Look-ups in named tables: a row name and a column name give one cell, copied from the table.

Table mef
fields: rak, dipudi, vemevif, pokig, kad, zivuko, tupu
zon: [72292, 58137, 81463, 84623, 44814, 48894, 86160]
bime: [75941, 42251, 77894, 27209, 35137, 55012, 70760]
tepug: [67767, 48643, 52060, 86219, 86419, 44238, 71581]
gese: [31406, 73856, 81748, 84743, 49780, 80675, 18669]
tuli: [36156, 80895, 65755, 72406, 48243, 40087, 72453]
vetived: [29035, 85454, 32823, 39679, 48473, 83770, 76419]
kori: [35532, 37330, 21734, 83254, 45452, 92727, 52248]
tanag: [92059, 71483, 87704, 75214, 80507, 40280, 34561]

tupu of gese is 18669
kad of tanag is 80507
kad of tuli is 48243
vemevif of zon is 81463
zivuko of gese is 80675
pokig of kori is 83254
pokig of tepug is 86219
pokig of vetived is 39679
vemevif of tuli is 65755
vemevif of bime is 77894
pokig of tuli is 72406

rifum
         leb  lisulir  zesid  bareve  folira  fafefu  tupame  zod  ligotuz  zugabu
fepi      39       83     65      50      17      66      49   51        9      86
kizane    65       61     41      64      70      68      53   50       75      35
zirigob   54       63     46      61      61      63      44   62       60      41
pob       59       77     52      64      66      60      54   45       64      46

lisulir of kizane = 61
zesid of kizane = 41
zugabu of zirigob = 41
zod of pob = 45
ligotuz of fepi = 9
folira of zirigob = 61
bareve of pob = 64
zesid of pob = 52
zugabu of fepi = 86
lisulir of zirigob = 63
zesid of fepi = 65

Table vug
          kosi    raf    dek  pogepo  pobuv
lik       0.32   2.69  -0.99    4.80  -8.56
dul       8.48   5.88  -1.72   -2.93   4.33
vap       1.89   6.95  -3.63    7.71  -7.93
zepodu   -2.93   0.79  -3.28    4.79   0.19
kilar    -5.39  -0.53  -3.51    5.07   0.15
fadal     2.72   1.39  -5.33    6.45  -2.72
lugokan   9.03  -0.47   5.71   -1.33   2.25
der      -0.85  -2.66  -1.16    1.87   4.28
rur      -0.44   4.01  -3.74    3.05   4.07

What is the raf of lugokan in vug? -0.47
What is the pobuv of vap in vug? -7.93
What is the dek of dul in vug? -1.72
What is the dek of der in vug? -1.16
What is the kosi of kilar in vug? -5.39
What is the pogepo of vap in vug? 7.71
What is the pogepo of lik in vug? 4.80
What is the raf of zepodu in vug? 0.79
What is the dek of lugokan in vug? 5.71
What is the pobuv of zepodu in vug? 0.19
What is the pogepo of lugokan in vug? -1.33

Table vepoza
|  | rigimen | pozon | bom | leri | pil | sipom | puva | tegi | tomi | seveva |
|---|---|---|---|---|---|---|---|---|---|---|
| mur | 87310 | 87659 | 88091 | -74474 | 84016 | -78668 | -64223 | -75228 | 85167 | 94722 |
| kemifi | 84594 | 89997 | -68768 | 86143 | -74689 | -77695 | 83102 | 86401 | -87981 | -75370 |
| gifed | 86817 | 90245 | 87948 | 72366 | -77803 | -80451 | 85578 | 86791 | -83195 | 66913 |

mur, bom: 88091
kemifi, pil: -74689
gifed, pozon: 90245
gifed, pil: -77803
kemifi, rigimen: 84594
mur, tegi: -75228
gifed, bom: 87948
mur, pozon: 87659
kemifi, sipom: -77695
mur, puva: -64223
kemifi, pozon: 89997
gifed, puva: 85578
Which row has the largest sipom? kemifi

matakig =
fields: mese, tukero, zokesi
tur: [0.00, -0.38, -0.32]
lukegu: [0.46, 0.02, 0.85]
pivodoz: [-0.24, -0.88, -0.05]
fen: [-0.21, -0.36, 0.63]
figokan: [0.21, 0.12, 0.48]
kip: [-0.08, 1.00, 0.41]
sen: [0.03, 0.69, -0.09]
tutemev: [-0.51, -0.50, 0.60]
fofumad: [-0.20, -0.71, -0.14]
mazifi: [-0.30, -0.53, 0.80]
lef: [-0.09, 0.38, -0.37]

What is the mese of tutemev in matakig? -0.51
What is the zokesi of pivodoz in matakig? -0.05
What is the zokesi of fen in matakig? 0.63
What is the zokesi of tutemev in matakig? 0.60
What is the zokesi of figokan in matakig? 0.48
What is the zokesi of lukegu in matakig? 0.85
What is the tukero of lef in matakig? 0.38
What is the zokesi of sen in matakig? -0.09
What is the tukero of mazifi in matakig? -0.53
What is the tukero of tutemev in matakig? -0.50
What is the zokesi of mazifi in matakig? 0.80
What is the zokesi of fofumad in matakig? -0.14
What is the tukero of fen in matakig? -0.36
Row with the largest mese: lukegu

